Below are the code and all the weights of a small trained network. Each question names an input and a class and asks about switching units off, where a switched-off unit gives its printed mean instead of its output.

import numpy as np


def w(rows, s, z=0):
    codes = np.array(rows[::2]) - 128.0
    scale = np.full(codes.shape[1], s)
    scale[-1] = z or s
    return codes * scale


def norm(h):
    return h / np.sqrt((h * h).mean(-1, keepdims=True) + 1e-5)


def f(y):
    return np.maximum(y, 0)


def log_softmax(a):
    a = a - a.max(-1, keepdims=True)
    return a - np.log(np.exp(a).sum(-1, keepdims=True))


def net(x, mask):
    res = np.array(x, float).reshape(1, 2) / 4 @ E
    u = 0
    for l in range(3):
        y = f(norm(res) @ A[l][:, :-1].T + A[l][:, -1])
        res = res + np.where(mask[u : u + 3], y, B[l][:, -1]) @ B[l][:, :-1]
        u += 3
    return log_softmax(norm(res)[-1] @ U[:, :-1].T + U[:, -1])


A, B = {}, {}
E = w([
[63,166,255,131],'x0',
[124,106,136,249],'x1',
],0.005)
A[0] = w([
[114,197,195,2,154],'L0N1',
[76,195,234,152,3],'L0N2',
[59,122,216,105,200],'L0N3',
],0.0091,0.0029)
B[0] = w([
[255,158,77,92,255],'L0N1',
[57,143,130,154,209],'L0N2',
[105,118,82,133,227],'L0N3',
],0.0098,0.0069)
A[1] = w([
[10,172,172,130,249],'L1N1',
[137,124,92,69,82],'L1N2',
[205,120,124,136,187],'L1N3',
],0.011,0.0014)
B[1] = w([
[14,235,28,96,207],'L1N1',
[100,93,13,7,223],'L1N2',
[254,156,203,150,255],'L1N3',
],0.0078,0.0057)
A[2] = w([
[155,201,95,183,251],'L2N1',
[210,185,16,190,105],'L2N2',
[71,74,2,163,75],'L2N3',
],0.0086,0.0022)
B[2] = w([
[236,205,177,56,203],'L2N1',
[49,100,166,229,254],'L2N2',
[2,105,209,149,167],'L2N3',
],0.0093,0.0096)
U = w([
[85,50,32,111,165],'0',
[4,235,98,110,191],'1',
[100,100,179,79,2],'2',
[184,115,222,244,156],'3',
[238,213,26,54,187],'4',
[116,120,173,72,22],'5',
],0.016,0.0082)

Each question gives the input, the list of numbers given to net, and the class t.
The units are the neurons (one row each of A and B). Each row of codes is followed by its name. A weight is (code - 128) times the scale printed after its matrix; where a second scale follows, it is the last column's (A, B and U).
mask holds one flag per neuron, layer by layer. A switched-off neuron (its flag False) gives its mean, the last column of its row in B, instead of its output. The means were averaged over made-up inputs and are rounded, as every weight is.
A unit's drop is (log p(t) with every unit on - log p(t) with that unit switched off) / (log p(t) with every unit on - log p(t) with every unit switched off).
The circuit of an input: a set's keep is (log p(t) with only the set's units on - log p(t) with every unit switched off) / (log p(t) with every unit on - log p(t) with every unit switched off). Starting from all 9 units, units are removed one at a time, each time the one whose removal leaves the highest keep (on an exact tie, the one counted first), for as long as the keep stays at least 0.8.
units of the circuit, in order: the units of the circuit, biggest drop first
k most important neurons: the k neurons with the biggest drops, biggest first
top k neurons in layer l: the k neurons of layer l with the biggest drops, biggest first
drop of u: that unit's drop, to one decimal
input [-8,-5], class 0: units of the circuit, in order -> [L0N1, L2N1]
input [-3,0], class 3: 4 most important neurons -> [L0N3, L0N2, L0N1, L1N1]
input [0,1], class 3: 2 most important neurons -> [L0N2, L1N2]
input [6,-5], class 4: most important neuron -> [L0N1]
input [-4,-3], class 0: units of the circuit, in order -> [L0N1, L2N1, L1N1]
input [-4,0], class 3: units of the circuit, in order -> [L0N1, L1N1]
input [1,7], class 1: units of the circuit, in order -> [L0N1, L1N1]
input [-6,-2], class 0: units of the circuit, in order -> [L0N1, L1N1]
input [-4,-2], class 0: 3 most important neurons -> [L0N1, L1N2, L2N1]
input [-7,-5], class 0: 3 most important neurons -> [L0N1, L2N1, L1N2]
input [8,-3], class 4: 3 most important neurons -> [L0N1, L1N1, L2N3]
input [0,0], class 0: top 2 neurons in layer 1 -> [L1N2, L1N1]
input [8,-5], class 4: drop of L0N1 -> 1.4
input [-8,7], class 3: drop of L1N1 -> 0.0
input [8,-6], class 4: most important neuron -> [L0N1]
input [-7,-2], class 0: top 2 neurons in layer 0 -> [L0N1, L0N2]
input [3,7], class 1: drop of L0N1 -> 0.4
